Below are the code and all the weights of a small trained network. Each question names an input and a class and asks about switching units off, where a switched-off unit gives its printed mean instead of its output.

import numpy as np


def w(rows, s, z=0):
    codes = np.array(rows[::2]) - 128.0
    scale = np.full(codes.shape[1], s)
    scale[-1] = z or s
    return codes * scale


def f(y):
    return np.maximum(y, 0)


def log_softmax(a):
    a = a - a.max(-1, keepdims=True)
    return a - np.log(np.exp(a).sum(-1, keepdims=True))


def net(x, mask):
    res = np.array(x, float).reshape(1, 8) / 4 @ E
    y = f(res @ A[0][:, :-1].T + A[0][:, -1])
    res = res + np.where(mask, y, B[0][:, -1]) @ B[0][:, :-1]
    return log_softmax(res[-1] @ U[:, :-1].T + U[:, -1])


A, B = {}, {}
E = w([
[33,58,19,160,115,64,47,186,242,157],'x0',
[165,179,200,26,24,9,86,194,135,113],'x1',
[133,144,108,116,122,140,132,135,127,130],'x2',
[147,136,110,138,115,132,144,145,136,127],'x3',
[127,121,130,145,126,114,141,131,121,123],'x4',
[128,150,111,122,129,129,133,141,123,130],'x5',
[143,181,109,228,97,153,8,109,89,13],'x6',
[136,136,141,140,119,136,134,118,168,126],'x7',
],0.012)
A[0] = w([
[65,87,33,162,113,36,73,139,204,167,127],'n0',
[142,157,196,57,40,22,102,174,128,114,80],'n1',
[88,91,92,203,223,217,175,96,115,137,64],'n2',
[90,102,76,141,203,187,147,75,126,149,55],'n3',
[127,131,119,102,118,147,126,107,140,124,82],'n4',
[138,138,134,123,122,109,118,125,123,146,49],'n5',
[96,178,113,142,118,113,156,112,109,132,67],'n6',
[128,134,125,148,154,112,140,109,125,122,65],'n7',
[85,110,136,147,74,128,163,129,105,116,68],'n8',
[216,181,215,119,124,183,194,66,50,129,117],'n9',
[141,173,98,209,67,160,5,94,84,30,26],'n10',
[111,90,128,71,120,134,204,111,144,174,3],'n11',
[125,143,150,103,109,83,88,149,128,150,45],'n12',
[117,94,133,64,141,110,217,129,146,254,63],'n13',
[63,105,79,136,98,141,66,168,172,173,81],'n14',
],0.011,0.0057)
B[0] = w([
[66,55,168,40,112,198,154,163,62,108,217],'n0',
[183,183,27,175,57,150,99,2,149,200,228],'n1',
[160,196,56,144,22,109,117,64,146,168,222],'n2',
[188,152,62,146,93,118,81,91,118,165,193],'n3',
[102,113,100,160,134,129,108,154,105,147,129],'n4',
[81,100,107,141,119,94,185,99,138,119,134],'n5',
[114,95,100,158,145,135,151,122,144,112,131],'n6',
[129,116,129,127,105,120,130,142,161,176,134],'n7',
[133,146,124,140,131,142,133,136,102,109,128],'n8',
[51,18,165,37,109,215,123,191,59,107,251],'n9',
[139,167,208,165,229,35,164,163,185,123,233],'n10',
[124,156,140,178,168,94,133,161,166,61,173],'n11',
[148,144,81,145,97,139,162,137,128,116,156],'n12',
[151,191,222,208,213,70,110,174,179,89,210],'n13',
[113,75,170,80,115,150,142,150,71,102,183],'n14',
],0.0097,0.027)
U = w([
[85,50,115,64,147,176,143,149,109,133,247],'0',
[147,154,37,139,106,115,139,60,143,170,127],'1',
[126,147,148,160,248,47,145,156,165,124,8],'2',
],0.011,0.0016)

Each question gives the input, the list of numbers given to net, and the class t.
The units are the neurons (one row each of A and B). Each row of codes is followed by its name. A weight is (code - 128) times the scale printed after its matrix; where a second scale follows, it is the last column's (A, B and U).
mask holds one flag per neuron, in row order. A switched-off neuron (its flag False) gives its mean, the last column of its row in B, instead of its output. The means were averaged over made-up inputs and are rounded, as every weight is.
A unit's drop is (log p(t) with every unit on - log p(t) with that unit switched off) / (log p(t) with every unit on - log p(t) with every unit switched off).
most important unit: the unit with the biggest drop
top k neurons: the k neurons with the biggest drops, biggest first
drop of u: that unit's drop, to one decimal
input [-5,4,8,-2,5,1,4,0], class 0: most important unit	n9
input [6,8,1,-2,-5,-1,-8,-6], class 1: top 3 neurons	(n1; n10; n9)
input [2,-6,-2,-4,2,-7,-7,6], class 2: top 3 neurons	(n13; n1; n11)
input [-2,-3,4,-7,4,-3,-1,-1], class 1: top 2 neurons	(n0; n2)
input [4,-6,-2,-3,-7,-6,8,2], class 2: top 2 neurons	(n10; n1)
input [-7,-1,2,1,-5,-7,7,-2], class 0: top 3 neurons	(n9; n13; n11)
input [1,5,3,-5,-2,-4,7,6], class 2: top 2 neurons	(n10; n2)
input [-4,-6,3,1,8,-8,-6,8], class 1: top 2 neurons	(n2; n10)
input [-5,0,-8,3,7,5,6,-5], class 2: top 2 neurons	(n10; n0)
input [-5,8,-4,0,8,1,-7,2], class 1: top 2 neurons	(n1; n10)
input [7,-8,2,6,4,4,-6,-4], class 1: top 3 neurons	(n2; n9; n3)
input [5,-6,3,1,5,-4,-6,-7], class 1: top 3 neurons	(n2; n9; n10)
input [8,-1,4,-7,4,3,8,-2], class 0: top 2 neurons	(n0; n14)
input [5,-2,-5,-3,-1,5,4,3], class 0: most important unit	n0
input [0,-5,4,7,8,8,-5,-3], class 1: top 3 neurons	(n2; n10; n3)
input [5,0,7,5,-6,6,7,-6], class 2: drop of n10	3.7
input [4,6,0,-1,-8,1,2,-7], class 1: drop of n9	4.8
input [8,-5,-7,-8,-8,5,5,1], class 0: drop of n0	5.7
